Below is a small trained network, with its code and all its weights. Each question gives an input and a class and asks what happens when units are switched off, that is, made to give their printed mean instead of their output.

import numpy as np


def w(rows, s, z=0):
    codes = np.array(rows[::2]) - 128.0
    scale = np.full(codes.shape[1], s)
    scale[-1] = z or s
    return codes * scale


def norm(h):
    return h / np.sqrt((h * h).mean(-1, keepdims=True) + 1e-5)


def f(y):
    return np.maximum(y, 0)


def log_softmax(a):
    a = a - a.max(-1, keepdims=True)
    return a - np.log(np.exp(a).sum(-1, keepdims=True))


def net(x, mask):
    res = np.array(x, float).reshape(1, 3) / 4 @ E
    u = 0
    for l in range(3):
        y = f(norm(res) @ A[l][:, :-1].T + A[l][:, -1])
        res = res + np.where(mask[u : u + 5], y, B[l][:, -1]) @ B[l][:, :-1]
        u += 5
    return log_softmax(norm(res)[-1] @ U[:, :-1].T + U[:, -1])


A, B = {}, {}
E = w([
[138,21,57,136,138,176,148,134],'x0',
[198,114,240,74,105,155,254,102],'x1',
[146,155,103,212,78,121,173,87],'x2',
],0.0084)
A[0] = w([
[125,158,128,245,87,122,141,144,4],'L0N0',
[116,97,90,135,141,126,105,138,140],'L0N1',
[116,121,156,94,109,106,88,161,37],'L0N2',
[92,179,163,163,156,103,99,91,57],'L0N3',
[120,147,145,50,106,135,80,187,27],'L0N4',
],0.011,0.0042)
B[0] = w([
[119,193,19,136,217,131,154,33,254],'L0N0',
[126,116,238,160,144,154,198,162,245],'L0N1',
[127,137,91,111,164,118,161,33,176],'L0N2',
[170,173,98,119,103,199,186,255,237],'L0N3',
[152,160,148,150,176,152,144,66,218],'L0N4',
],0.0086,0.0041)
A[1] = w([
[94,107,120,25,203,109,42,141,4],'L1N0',
[67,156,94,186,141,104,7,174,77],'L1N1',
[127,31,47,136,118,125,101,151,67],'L1N2',
[125,153,89,117,192,162,145,149,125],'L1N3',
[124,224,134,103,103,81,41,128,50],'L1N4',
],0.019,0.0032)
B[1] = w([
[168,165,123,174,217,190,128,41,187],'L1N0',
[160,54,180,108,57,115,243,68,218],'L1N1',
[134,199,147,161,71,175,83,204,191],'L1N2',
[100,94,130,91,158,95,87,114,252],'L1N3',
[136,208,135,144,98,159,85,250,189],'L1N4',
],0.015,0.011)
A[2] = w([
[133,48,53,182,112,207,97,129,2],'L2N0',
[47,86,139,76,174,42,84,109,52],'L2N1',
[129,160,6,233,54,85,141,61,20],'L2N2',
[135,147,171,204,139,163,114,85,222],'L2N3',
[150,132,159,101,112,111,156,177,251],'L2N4',
],0.016,0.0021)
B[2] = w([
[106,246,154,94,129,80,154,160,198],'L2N0',
[107,70,86,129,115,114,93,140,170],'L2N1',
[182,133,153,119,240,176,89,73,216],'L2N2',
[108,97,59,106,119,63,112,138,254],'L2N3',
[100,78,107,161,111,130,104,120,252],'L2N4',
],0.013,0.0086)
U = w([
[162,160,110,128,244,146,118,50,204],'0',
[145,51,202,126,64,118,216,93,182],'1',
[115,195,139,147,89,150,98,229,173],'2',
[72,49,83,126,138,88,79,142,2],'3',
],0.011,0.00071)

Each question gives the input, the list of numbers given to net, and the class t.
The units are the neurons (one row each of A and B). Each row of codes is followed by its name. A weight is (code - 128) times the scale printed after its matrix; where a second scale follows, it is the last column's (A, B and U).
mask holds one flag per neuron, layer by layer. A switched-off neuron (its flag False) gives its mean, the last column of its row in B, instead of its output. The means were averaged over made-up inputs and are rounded, as every weight is.
A unit's drop is (log p(t) with every unit on - log p(t) with that unit switched off) / (log p(t) with every unit on - log p(t) with every unit switched off).
The circuit of an input: a set's keep is (log p(t) with only the set's units on - log p(t) with every unit switched off) / (log p(t) with every unit on - log p(t) with every unit switched off). Starting from the 12 units with the biggest drops (on a tie, the unit counted first), units are removed one at a time, each time the one whose removal leaves the highest keep (on an exact tie, the one counted first), for as long as the keep stays at least 0.8.
circuit, biggest first: the units of the circuit, biggest drop first
top k neurons: the k neurons with the biggest drops, biggest first
k most important neurons of layer l: the k neurons of layer l with the biggest drops, biggest first
drop when u is switched off: that unit's drop, to one decimal
input [-7,-1,6], class 2: top 3 neurons => (L1N4, L1N0, L0N3)
input [5,4,5], class 0: circuit, biggest first => (L1N1)
input [-1,-3,-3], class 3: top 3 neurons => (L0N1, L2N1, L0N4)
input [-5,4,-2], class 2: top 2 neurons => (L0N1, L1N1)
input [7,-6,-5], class 2: top 4 neurons => (L1N2, L0N1, L2N0, L1N0)
input [-4,-1,3], class 2: 2 most important neurons of layer 2 => (L2N2, L2N3)
input [-5,-5,4], class 1: 2 most important neurons of layer 1 => (L1N1, L1N2)
input [3,0,3], class 3: top 3 neurons => (L1N3, L0N0, L2N1)
input [1,-7,-8], class 0: top 2 neurons => (L1N0, L0N2)
input [-1,4,6], class 0: top 2 neurons => (L1N1, L2N2)
input [1,3,-1], class 3: top 4 neurons => (L1N1, L2N4, L2N0, L0N2)
input [-3,0,-2], class 3: top 3 neurons => (L1N3, L2N1, L1N0)
input [-1,-2,2], class 3: top 2 neurons => (L1N3, L2N1)
input [-3,3,0], class 3: 3 most important neurons of layer 1 => (L1N1, L1N2, L1N4)
input [7,-6,4], class 2: circuit, biggest first => (L1N2)
input [5,-5,-5], class 0: 2 most important neurons of layer 1 => (L1N0, L1N4)
input [7,-8,8], class 0: top 4 neurons => (L2N2, L0N0, L1N4, L1N2)
input [8,8,8], class 0: top 2 neurons => (L1N3, L1N1)
input [-3,-6,-5], class 1: top 2 neurons => (L1N1, L0N0)
input [8,6,-1], class 2: most important neuron of layer 2 => (L2N0)
input [-7,2,3], class 2: drop when L1N1 is switched off => 0.0
input [5,-3,-7], class 0: drop when L1N0 is switched off => 2.3
input [-5,1,-1], class 2: drop when L1N4 is switched off => 0.1
